In the rows, zero is written as 128.
Facts:
vegredro	Π	ruvak; peste	Π	duskil; feplar	Π	lesan; flisus	Π	vaklek
grofar	Π	trupli; betra	Π	staplam; gune	Π	pimuk; groplede	Π	druflek
pidrume	Π	kerus; ruvak	Π	tenom; pimuk	Π	skiskir; pegema	Π	kleteple
dagrevom	Π	giklok; kugamim	Π	fligan; fligan	Π	munun; tonen	Π	klifis
flilan	Π	ritras; velir	Π	storul; lenir	Π	rofem; bisku	Π	skedito
drazem	Π	babril; kerus	Π	rarok; skosem	Π	klesu; plogrok	Π	drazem
storul	Π	gakli; dilo	Π	dagrevom; dretri	Π	galan; drobebir	Π	groplede
difus	Π	truru; trakom	Π	tazor; zostaskas	Π	grodra; brikim	Π	poskem
lastos	Π	velir; tremu	Π	lusisan; letrak	Π	zodral; plefla	Π	flakizin
fuplu	Π	boki; grodra	Π	tribul; zeklo	Π	larifa; druflek	Π	bero
kese	Π	ruzo; plebrude	Π	tupli; pluskem	Π	difus; poskem	Π	penor
maferon	Π	trakom; tedrogu	Π	pluskem; gakli	Π	miplagre; noful	Π	rulu
sugruk	Π	tedrogu; trupli	Π	fiskel; skiskir	Π	fudrin; babril	Π	dregu
tetri	Π	bretil; badrak	Π	dizas; penor	Π	fuplu; totul	Π	drades
bebis	Π	plebo; klifis	Π	badrak; fudrin	Π	skosem; skedito	Π	vekan
sastumu	Π	kugamim; palon	Π	grefa; ruzo	Π	tremu; ziklis	Π	dilo
branen	Π	ziklis; gumek	Π	noful; rarok	Π	klustom; gakebus	Π	kudribru
boki	Π	dratrok; fistil	Π	zepla; zodral	Π	kese; dregu	Π	tuzos
nerepem	Π	penun; rofem	Π	stastu; desum	Π	bisku; pobrabe	Π	padru
staplam	Π	sadolas; tamun	Π	pluvem; duskil	Π	pegema; fiskel	Π	mestikil
giklok	Π	floda; rulu	Π	fistil; gaten	Π	sastumu; larifa	Π	tetri
fluki	Π	nerepem; dizas	Π	dretri; mestikil	Π	pladros; ritras	Π	drese
flakizin	Π	vinur; kefal	Π	kapli; tazor	Π	palon; tenom	Π	destilom
zogor	Π	stunom; lesan	Π	plebrude; vaklek	Π	pidrume; graklan	Π	sodum
bretil	Π	totul; tribul	Π	dugas; plebo	Π	zostaskas; skasi	Π	graklan
kapli	Π	stiguk; kudribru	Π	grofar; sodum	Π	plefla; stastu	Π	zogor
trado	Π	lenir; zegor	Π	drobebir; nopas	Π	lastos; destilom	Π	dimi
biramek	Π	fluki; tupli	Π	mokuzor; skasovi	Π	peste; vegredro	Λ	dimi
peste	Λ	duskil; feplar	Λ	plebrude; feplar	Λ	mokuzor; feplar	Λ	tupli
flisus	Λ	pidrume; grofar	Λ	gakebus; dratrok	Λ	boki; pidrume	Λ	kerus
grefa	Λ	maferon; flilan	Λ	ritras; drazem	Λ	dregu; drazem	Λ	plogrok
vekan	Λ	skedito; vekan	Λ	desum; plogrok	Λ	dregu; dilo	Λ	branen
drese	Λ	flilan; dretri	Λ	tonen; difus	Λ	sugruk; dimi	Λ	destilom
trakom	Λ	palon; zepla	Λ	gumek; brikim	Λ	boki; lastos	Λ	nopas
lastos	Λ	storul; tremu	Λ	ruzo; padru	Λ	pobrabe; zeklo	Λ	tetri
poskem	Λ	brikim; maferon	Λ	palon; gakli	Λ	storul; sugruk	Λ	truru
babril	Λ	drazem; penor	Λ	fuplu; penor	Λ	brikim; totul	Λ	tetri
bebis	Λ	tribul; sastumu	Λ	kugamim; ruzo	Λ	tremu; ziklis	Λ	dilo
rarok	Λ	vaklek; floda	Λ	giklok; boki	Λ	brikim; kleteple	Λ	duskil
dregu	Λ	tuzos; nerepem	Λ	fluki; nerepem	Λ	biramek; rofem	Λ	stunom
rofem	Λ	trado; desum	Λ	vekan; mokuzor	Λ	plebrude; mokuzor	Λ	feplar
mokuzor	Λ	lesan; pobrabe	Λ	padru; giklok	Λ	branen; lusisan	Λ	zodral
dizas	Λ	dretri; dizas	Λ	klifis; tuzos	Λ	dregu; tazor	Λ	palon
lesan	Λ	plebrude; lesan	Λ	mokuzor; lesan	Λ	tupli; klustom	Λ	kerus
klustom	Λ	rarok; skasi	Λ	plefla; kapli	Λ	kefal; kapli	Λ	stiguk
trado	Λ	stunom; galan	Λ	klifis; galan	Λ	dizas; biramek	Λ	nerepem
skasovi	Λ	pegema; vegredro	κ	stunom; grofar	κ	pladros; dratrok	κ	fligan
stiguk	κ	lenir; ruvak	κ	stiguk; fligan	κ	drobebir; tonen	κ	staplam
velir	κ	rustam; fluzom	κ	drobebir; plogrok	κ	mestikil; storul	κ	zogor
drese	κ	stazuk; dretri	κ	fikli; trakom	κ	lusisan; zepla	κ	stiguk
brikim	κ	badrak; lastos	κ	pluvem; miplagre	κ	klesu; tremu	κ	graklan
dugas	κ	betra; padru	κ	drades; druflek	κ	drobebir; plebrude	κ	stiguk
maferon	κ	fikli; gakli	κ	drobebir; sugruk	κ	stiguk; gata	κ	drobebir
babril	κ	bretil; sadolas	κ	fudrin; totul	κ	stunom; bebis	κ	dimi
palon	κ	groplede; ruzo	κ	zogor; ziklis	κ	stiguk; branen	κ	flilan
gumek	κ	fistil; floda	κ	trupli; boki	κ	fikli; rofem	κ	groplede
desum	κ	bero; mokuzor	κ	stiguk; duskil	κ	groplede; fluki	κ	drobebir
dizas	κ	klesu; flakizin	κ	fikli; kefal	κ	gakebus; trado	κ	drades
galan	κ	flabru; studidru	κ	staplam; biramek	κ	drobebir; flogim	κ	pluvem
tupli	κ	drobebir; skasovi	κ	groplede

Known rows:
[132 129 127 141 136 150 125 133 138 116 136 139 112 135 145 134 122 140
 118 127  96 125 126 117 128 129 119 133 118 132 130 118 138 150 121 143
 126 137 107 121 117]: peplos
[ 98 163 117 170 138 122  81 104  96 127 165 168 122 126 185 173  69 115
 131 129  92 118 133 137 120 103 141 138 133 118 135 119 101 142 112 135
 178 127 109 123 114]: dugas
[121 122 128 116 179 156 124 141 143 121 122 127 111 124  96 129 146 119
 160 119 102 136 140 117 115 130 106 135 124 146 123 123 166 149 124 105
 101 130 122 124 123]: zodral
[122 136 132 107 184 155 105 128 138 115 138 117 115 122 116 150 124  97
 173 104 113 127 154 125 107 119  97 148 109 150 116 114 138 155 136 104
 125 148 114 133 144]: fluki
[121 125 103 148 136 135 160 165 155  93 132  91  87 140  88 147 117 125
 182 119 107 132 138 107  86 125  94 141 131 159 134 120 146 151 121 122
  92 130 154 144 127]: ziklis
[100 103 121  55 192 200 126 156 165 104 128  90  87 129  82 123 147 127
 190  96 109 144 158 126  84 146  66 153  93 140 124 136 166 151 133 118
 108 164 149 135 107]: branen
[110 142 124 176 135 129 109 108 100 143 140 183 123 129 164 150 109 139
 120 153  83 130 124 140 141 112 155 113 134 115 135 133 132 136 109 127
 139 109  98 117 107]: zogor
[118 116 115 119 163 142 149 170 166  90 121  85  96 131  65 138 139 112
 199 111 111 137 139 101  89 131  86 152 128 161 123 117 167 158 125 110
  78 132 147 136 121]: sugruk
[127 172 117 170 129 118  65  93 101 134 154 147 127 125 182 162  68 109
 116 135  94 106 134 130 130 114 136 145 141 113 155 115 103 141 117 138
 164 122 104 128 136]: sadolas
[135 141 127 131 136 149 118 133 141 106 144 122 105 131 146 144 111 118
 138 110 107 120 140 122 120 118 107 142 103 143 124 107 115 159 134 138
 136 154 102 126 140]: fluzom
[ 71 102 145 124 176 140 156 176 152  95 143  99 117 132  83 146 162  85
 233 121 131 142 149 138  87  87 129 156 159 198  72 112 177 184 123  85
  52 146 108 133 143]: gumek
[104 163 121 144 119 132  56 111 108 132 154 123 121 129 188 152  72 113
 125 140 100 107 134 142 127 116 125 165 142 105 162 114 104 138 114 139
 160 136 113 135 117]: padru
[126 180 110 162 104 140  98 143  90 148 183 116 102 148 197 170  48 171
 106 164 106 111 163 156  82 114 159 105 141 108 194  93 116 164  92 147
 124 124 121 145 171]: galan
[129 125 103 159 151 122 208 162 156  76 116  79 139 148  96 142 126  90
 162 101 119 114 132 111 120 140  95 142 131 178  74 150 128 105 142 107
 134 145 119 167 106]: trakom
[120 114 126  83 191 177 124 170 149 113 139  94  77 134  73 142 116 131
 176 113 122 132 179 120  51 145  95 136 131 147 158 104 197 175 104 114
  59 132 159 137 154]: tonen
[143 122 120 135 133 164 120 108 132 145 107 137 109 130 125 114 137 132
 114 137  92 131 130 129 146 139 108 121 105 113 156 140 140 122 127 130
 109 132 107 131 130]: trupli
[136 129 126 138 135 151 122 132 140 116 138 146 108 133 143 131 120 138
 121 124  95 122 125 120 131 125 119 133 119 127 134 120 135 152 121 140
 124 135 104 118 116]: gibre
[130 111 128 104 190 156 143 156 155 112 115 121 108 125  73 128 166 123
 174 116 106 138 143 111 105 136  99 132 116 156 115 127 185 152 128  96
  81 132 129 129 126]: nopas

Rows:
No name comes twice in this set of rows, the named rows included.
[122 102 119 135 143 155 152 143 148 122 109 132 103 133  90 121 155 129
 160 132  96 149 123 121 118 130 112 124 121 142 123 142 161 144 118 121
  82 122 126 128 111] => lenir
[128 133 122 160 138 131 119 124 139  97 140 155  98 129 128 154  97 112
 143 106  98 120 126  99 113 123 110 153 130 145 130 113 130 156 118 143
 139 126 123 117 115] => flogim
[137 166 108 164  94 141  83  98 105 126 145 117 108 130 171 151  55 121
 106 139  95 105 135 135 128 125 115 145 116  99 182 120  91 126 120 154
 165 137 121 145 135] => floda
[105 162 125 119 208 117  92 127 122  92 146 142 170 131 163 148  88  98
 121  99 106  81 140 119 117 167 106 166 153 128 100 152 143  97 125 102
 211 126 103 145  65] => palon
[142 130  99 174 135 119 175 157 151  88 122 103  93 137  83 162 116 117
 176 116  99 138 129  91  99 122  95 129 121 162 130 118 135 149 121 121
 104 117 150 140 128] => lastos
[131 138 120 118 136 150 101 151 148 107 148 105 110 132 152 131 110 140
 136 122 100 113 129 109 115 130 102 155 124 123 145 105 135 160 124 144
 130 144 121 125 119] => studidru
[107 156 116 149 142 144  88 133  97 130 178 144  89 143 160 177  46 140
 129 143 109 113 163 142  66 120 143 136 156 117 173 102 147 165  84 144
 116 115 144 129 149] => dretri
[116 126 113 128 154 140 122 156 150 101 131  94 104 130  96 147 120 108
 185 119 104 134 130 109  96 128  95 158 134 147 132 116 148 156 122 117
 109 130 142 133 115] => ruvak
[135 105 120 135 173 150 187 158 148 123 112 146 104 129  77 131 178 147
 160 125  91 157 133 116 119 120 120  91 101 157  99 140 167 150 125  97
  81 123 114 124 118] => betra
[137 142 114 169 129 154 117 111 108 121 139 140  62 142 115 171  45 108
 124 128 112 126 162 128  65 135 110 141 143 130 183 107 143 152  95 154
 102 117 157 136 168] => dizas

Now the same elements, written a new way:
Known rows:
[108 109 152 159 131  87 164 147 110 163 128 156 157 114 127 118 124  62
 155 187  65 119 106 120 100 133 176 163 157  91 112  88 116 128  93 116
 177 142]: bero
[119 129 103  99 151 182 124 122 108 126 139 121  94 139 153 146 164 194
 118  72 155  96 192 168 194 130  61 105 121 142 121 128 114 113 161 181
  89  88]: desum
[118 138 113 120 130 112 147 136 109 156 115 165 150 142 164 136 174 104
 118 132 114 109 150 115 155 122 114 119 133  93 127 118 135 122 103 130
 131 110]: groplede
[111 141 114 110 131  70 138 153 128 153 125 158 145 135 138 153 181 111
 124 137 105 106 151 144 169 115  91 104 132  93 157  96 141 137  94 119
 134 101]: rofem
[129 128 115 114 131 154 130 147 119 134 125 121 132 134 178 148 145 131
 107  93 136  96 162 143 148 121 106 105 138 114 126 120 116 121 137 154
 105  91]: plebo
[148 110  80  76 146 192 120 109 130 130 156 126  94 126 178 155 163 145
 112  60 161  98 167 134 161 110  60  88 143 110 151 121 101 134 161 184
  83  61]: kefal
[140 139 105 105 125 135 117 153 136 132 135 131 135 137 180 166 146 133
 115  90 124  94 161 161 142 119 109  99 134 117 125 107 116 136 127 138
  86  81]: kapli
[118 129 149 138 147 153 129 160 107 153 138 111 135 137 160 130 150  85
 129 120 114  93 136 122 140 128 127 134 126 104 106 121 128 100 113 134
  99 114]: dilo
[137 136 102 101 132 177 119 145 123 123 123 109 123 141 193 157 157 153
  93  63 161  88 182 152 163 117  81  85 132 124 131 132 117 119 152 164
  80  77]: gune
[110 121 168 149 144  63 159 184 107 136 136 152 140  89  94 132 146  62
 179 177  56 112 115 166 119 141 158 150 148 105 134  58 146 127  74 106
 189 145]: totul
[115 117 139 146 132 112 153 145 114 154 126 143 150 122 144 128 132  85
 139 157  89 110 124 127 116 129 152 143 151  99 117  99 117 126 106 128
 152 125]: grodra
[101 105 145 165 121  76 168 143 122 175 123 151 167 118 127 122 111  68
 140 196  66 123 102 113  91 121 174 155 161  85 121  87 103 137  99 110
 176 137]: rarok
[137 142 149 121 150 142 135 149 136 166  97 139 135 109 161 104 146 115
 120 121 107 139 124 170 131 112 146 127 148  94 125 132 125 132 125 139
 138 102]: rokli
[138 135 101 102 132 180 118 147 125 125 122 110 122 140 194 156 156 153
  92  63 159  88 183 152 163 116  81  85 132 124 132 130 115 119 152 164
  81  76]: letrak
[134 132 133 112 124 185 113 164 122 110 120  89 116 132 210 137 185 108
  80  70 179  66 165 133 182 130  86  80 150 112 147 152 131 104 159 188
  99  88]: feplar
[106  97 147 160 140 114 171 122 101 175 135 159 150 117 126 109 122  60
 155 188  70 128 100  91  95 129 173 175 155  83 104  97 108 124 100 128
 172 139]: truru
[123 123 126 130 132 132 142 146 117 144 125 135 140 127 160 138 138 107
 122 126 113 103 143 135 132 126 129 124 144 108 120 110 117 123 122 140
 129 107]: sodum
[ 99 131 167 165 130  71 144 169 123 174 139 140 163 135 124 127 125  64
 159 193  51 105 100 136 114 136 181 164 137  96  96  89 123 125  82  98
 135 142]: grefa

Rows:
No name comes twice in this set of rows, the named rows included.
[112  98 126 147 128 118 165 123 118 168 124 147 149 121 148 122 120  84
 125 165  98 120 120 100 102 118 147 140 164  88 126 106  98 135 122 136
 162 119] => kerus
[ 70 109 181 184 131  25 164 168 125 173 137 145 160 114  72 116 124  56
 172 240  35 116  86 147 114 142 185 174 155  90 125  67 123 136  79  97
 195 157] => dratrok
[106 140 143 145 120 100 133 169 128 143 115 119 150 139 153 144 138 125
 116 140 107  93 150 163 150 132 133 119 139 118 118 110 121 124 123 131
 122 117] => penor
[136 116 124 120 140 159 152 142  90 118 116 153 131 103 163 130 158  98
 138 106 121 108 152 133 131 135 129 129 149 110 119 102 130 115 114 156
 163 113] => tetri
[136 125  98  89 127 149 116 147 146 119 136 108 107 125 177 166 167 148
  94  72 163  83 175 165 172 112  63  68 150 116 171 114 110 137 159 171
 101  67] => plogrok
[129 144 102 110 119 144 114 164 145 135 118  97 137 149 191 170 141 163
  77  75 154  85 185 167 158 107  80  71 131 125 141 123 109 129 154 144
  70  73] => flisus
[118 119 105 106 135 106 158 118 104 139 114 184 130 114 142 133 193 109
 129 133 122 116 149 121 170 126  94 114 151  88 159 107 136 136 111 159
 178 106] => duskil
[127 126 146 125 125 161 122 164 117 121 121 101 125 127 194 128 176  87
  95 101 156  71 144 127 166 134 111 100 156 104 141 139 131 108 144 176
 125 103] => lesan
[112 146 130 130 121 122 122 169 131 132 116 107 141 144 170 152 144 151
 100 107 129  84 168 173 166 127 108 100 133 127 123 122 121 121 139 143
  99 101] => poskem
[103 115 174 166 147 105 155 159  99 172 140 135 154 126 127 109 136  40
 161 185  66 108  97 105 109 137 177 172 137  87  97 100 131 105  83 109
 150 145] => giklok

The same elements again, as new rows of numbers:
Known rows:
[117 154 125 139 111 143 141  88 151 124 115 125 139 152 135 122 138 146
 138 127 100 130 109 106 128 122 142 131 129 158 133 128 120 117 130 181
 134 157 140 140 114 139 152 120 120 111 197 130  76]: giklok
[139 131 130 141 124 144 127 118 126 116 131 152 129 147 128 103 123 131
 160 106 102 121 137 152 123 122 124 152 134 143 104 121 115 126 113 130
 136 125 133 134  96 128 141 125 127 123 140 128 111]: druflek
[135 174 124 136 130 124 128 105 134 125 115 134 128 131 131 130 130 148
 144 109 112 147 132 123 119 124 124 128 127 128 120 127 127 112 117 146
 141 135 134 130 104 139 149 123 131 122 134 136 116]: tribul
[122  67 140 114 128 136 134 171 115 134 146 103 124 123 122 125 123 108
  99 154 154 112 125 144 153 137 142 127 127 132 138 132 136 150 150 103
 106 112 114 124 164 113 102 136 129 142 118 117 151]: bebis
[123 213 123 118 131  74 130  55 156 114 118 174 138 126 132 168 119 153
 139 141  53 108 139 145 122 135 104 141 117 124  95 106 127 130 106 125
 130 152 142 134  75 137 169 129 151 108 162 113 173]: mokuzor
[131 137 126 134 125 121 113 146 136 132 132 136 136 125 128 133 143 100
 126 116 127 116 128  89 103 127 122 124 135 121 140 128 130 127 118 116
 121 129 131 128 151 119 124 127 114 125 142 129 111]: bripla
[127 116 131 125 129 129 131 134 125 129 130 122 127 126 126 127 127 128
 121 133 135 127 127 134 138 130 131 127 127 126 132 130 129 131 133 126
 126 126 124 125 134 128 124 129 131 131 124 128 132]: sodum
[124 186 119 140 125 125 126  92 137 116 107 139 132 136 137 133 122 152
 156 113  96 149 131 101  83 116 116 125 130 128 108 120 116 113 116 158
 149 143 141 140  89 141 157 124 121 119 140 126 110]: vekan
[133 125 127 141 124 141 127 112 127 115 129 154 129 145 129 103 125 130
 159 108 109 120 134 151 125 120 122 148 136 136 111 123 113 126 113 134
 140 130 133 131  96 132 141 123 127 120 136 131 108]: fligan
[122 132 124 129 128 125 130 115 129 124 121 129 129 128 130 129 128 135
 132 126 128 132 127 123 123 123 125 124 130 118 131 130 122 124 127 140
 137 135 130 126 120 136 136 126 128 124 124 131 121]: bretil
[127 154 131 128 125 132 137 123 128 127 119 123 134 134 129 132 120 133
 133 115 108 145 134 126 107 131 127 128 131 125 118 127 134 122 134 124
 126 125 127 132 114 126 127 127 127 125 133 131 112]: ruzo
[127 116 130 124 129 129 130 135 125 130 130 121 126 126 127 127 127 127
 121 133 135 128 127 133 137 129 131 127 127 127 132 131 130 131 133 126
 125 125 125 125 134 128 125 129 131 131 124 128 133]: kese
[128 170 118 142 131 112 114  93 140 113 111 139 122 128 136 133 136 156
 154 122 118 137 124  93 104 107 118 121 124 131 117 124 106 115 103 182
 158 147 144 131  99 154 181 125 127 126 134 123 128]: klesu
[127 128 129 127 128 128 130 127 127 128 126 125 127 128 128 128 127 131
 127 129 129 130 128 128 129 128 129 126 128 127 128 129 127 128 130 130
 129 129 127 127 127 130 130 128 130 128 124 128 128]: tenom
[116 174 115 137 124 122 127  87 137 113 104 141 134 136 139 134 122 149
 156 118  99 143 128  95  77 112 112 123 133 118 113 121 110 117 118 162
 152 147 142 139  89 143 156 125 118 117 136 124 104]: lusisan
[153 224 131 129 134 130 123 131 107 122 106 147 136 116 135 106 137 140
 156 107 122 175 136 120 123 126 124 116 122 113 132 129 129 128 120 140
 155 154 126 130 111 142 135 134 154 119 141 121 151]: dregu
[127 149 126 131 128 127 129 115 130 124 120 129 129 130 131 130 126 139
 137 122 118 136 129 120 116 124 125 127 128 128 121 127 125 122 124 141
 135 133 131 130 113 135 139 127 127 125 129 129 122]: fiskel
[127  90 134 120 130 131 132 149 121 133 138 115 125 123 123 125 128 118
 110 141 148 119 125 144 154 134 136 127 128 126 140 134 134 138 139 116
 119 121 119 121 149 123 113 131 133 134 120 127 140]: pimuk

Rows:
No name comes twice in this set of rows, the named rows included.
[127 164 123 135 127 126 128 105 133 121 115 134 130 133 133 131 125 145
 145 117 110 143 130 113 104 121 121 126 128 127 117 125 122 118 121 148
 140 136 136 134 104 137 147 125 126 123 134 129 117] => skosem
[123 166 126 133 123 127 130 115 132 117 114 126 133 136 134 134 118 140
 145 121  99 144 131 103  84 120 122 126 129 133 107 120 122 124 127 145
 136 133 135 141 103 132 146 129 119 127 139 118 118] => totul
[132 173 126 135 127 127 129 111 134 122 116 129 129 134 133 132 125 145
 144 114 103 145 133 113 101 123 124 128 126 135 111 123 127 117 121 145
 137 131 135 136 103 134 148 126 126 126 138 126 120] => tremu
[137 174 135 122 128 134 126 156 104 120 116 131 137 120 134 110 125 123
 141 132 127 154 132 113 111 127 127 116 125 120 127 125 127 146 137 126
 138 142 122 136 129 128 120 141 142 130 136 105 161] => babril
[122 198 118 128 113  93 123  60 142 122 111 158 138 132 139 142 120 160
 153 135  94 160 127 134  76 123 118 130 123 132  97 103 112 120 112 139
 136 152 145 155  87 134 147 133 144 133 175 123 130] => zepla
[126 195 112 129 120  83 122  40 143 130 109 171 136 125 136 139 133 166
 151 125 116 164 124 153 111 125 117 129 126 111 121 114 109 109 102 145
 149 161 144 139  89 147 149 125 158 124 165 145 120] => stiguk
[139 147 138 115 131 137 126 169  96 126 124 130 135 112 130 103 131 113
 128 140 151 147 129 130 141 132 132 114 124 110 145 132 130 153 142 115
 134 143 114 127 149 127 105 143 152 131 127 108 172] => drazem
[141 169 133 132 129 130 137 120 128 133 120 124 132 131 126 129 128 138
 133 102 114 157 138 139 128 136 131 131 129 126 124 132 141 113 128 123
 128 123 125 126 115 130 131 124 134 124 136 142 112] => storul
[119 181 118 139 123 126 128  92 137 113 107 139 134 138 138 134 119 148
 157 118  94 144 129  94  74 113 115 124 131 126 105 118 114 117 118 159
 148 143 141 143  89 139 155 126 116 119 140 121 110] => kleteple
[132 131 128 142 121 146 127 115 126 111 128 152 131 151 131 103 119 130
 164 112  99 121 134 141 105 117 122 149 136 142 100 117 110 130 115 136
 137 130 135 140  93 128 142 126 121 123 145 121 109] => gakli
[112  88 134 110 103 116 139 103 139 141 142 126 140 138 128 126 134 127
 101 175 137 119 103 167 161 140 156 135 122 157 142 119 124 146 145 127
 100 148 128 144 157 116 107 135 149 138 211 122 125] => ziklis
[124 145 125 131 126 128 129 114 130 123 119 129 130 132 132 130 124 138
 137 126 117 137 127 117 110 123 124 126 129 126 121 125 123 124 127 141
 136 133 132 133 114 133 138 127 124 125 131 125 123] => nerepem
[120 151 122 132 124 128 128 110 132 119 116 131 131 134 134 132 121 138
 142 127 110 137 127 108  95 119 121 124 130 126 116 122 119 125 126 145
 139 136 135 138 107 134 141 128 119 124 133 121 121] => difus
[135 100 135 121 132 130 132 147 121 137 139 115 123 122 122 124 132 122
 110 133 151 125 127 151 167 137 139 129 126 126 143 137 138 131 135 115
 118 119 118 117 150 125 115 129 138 133 119 135 141] => zodral

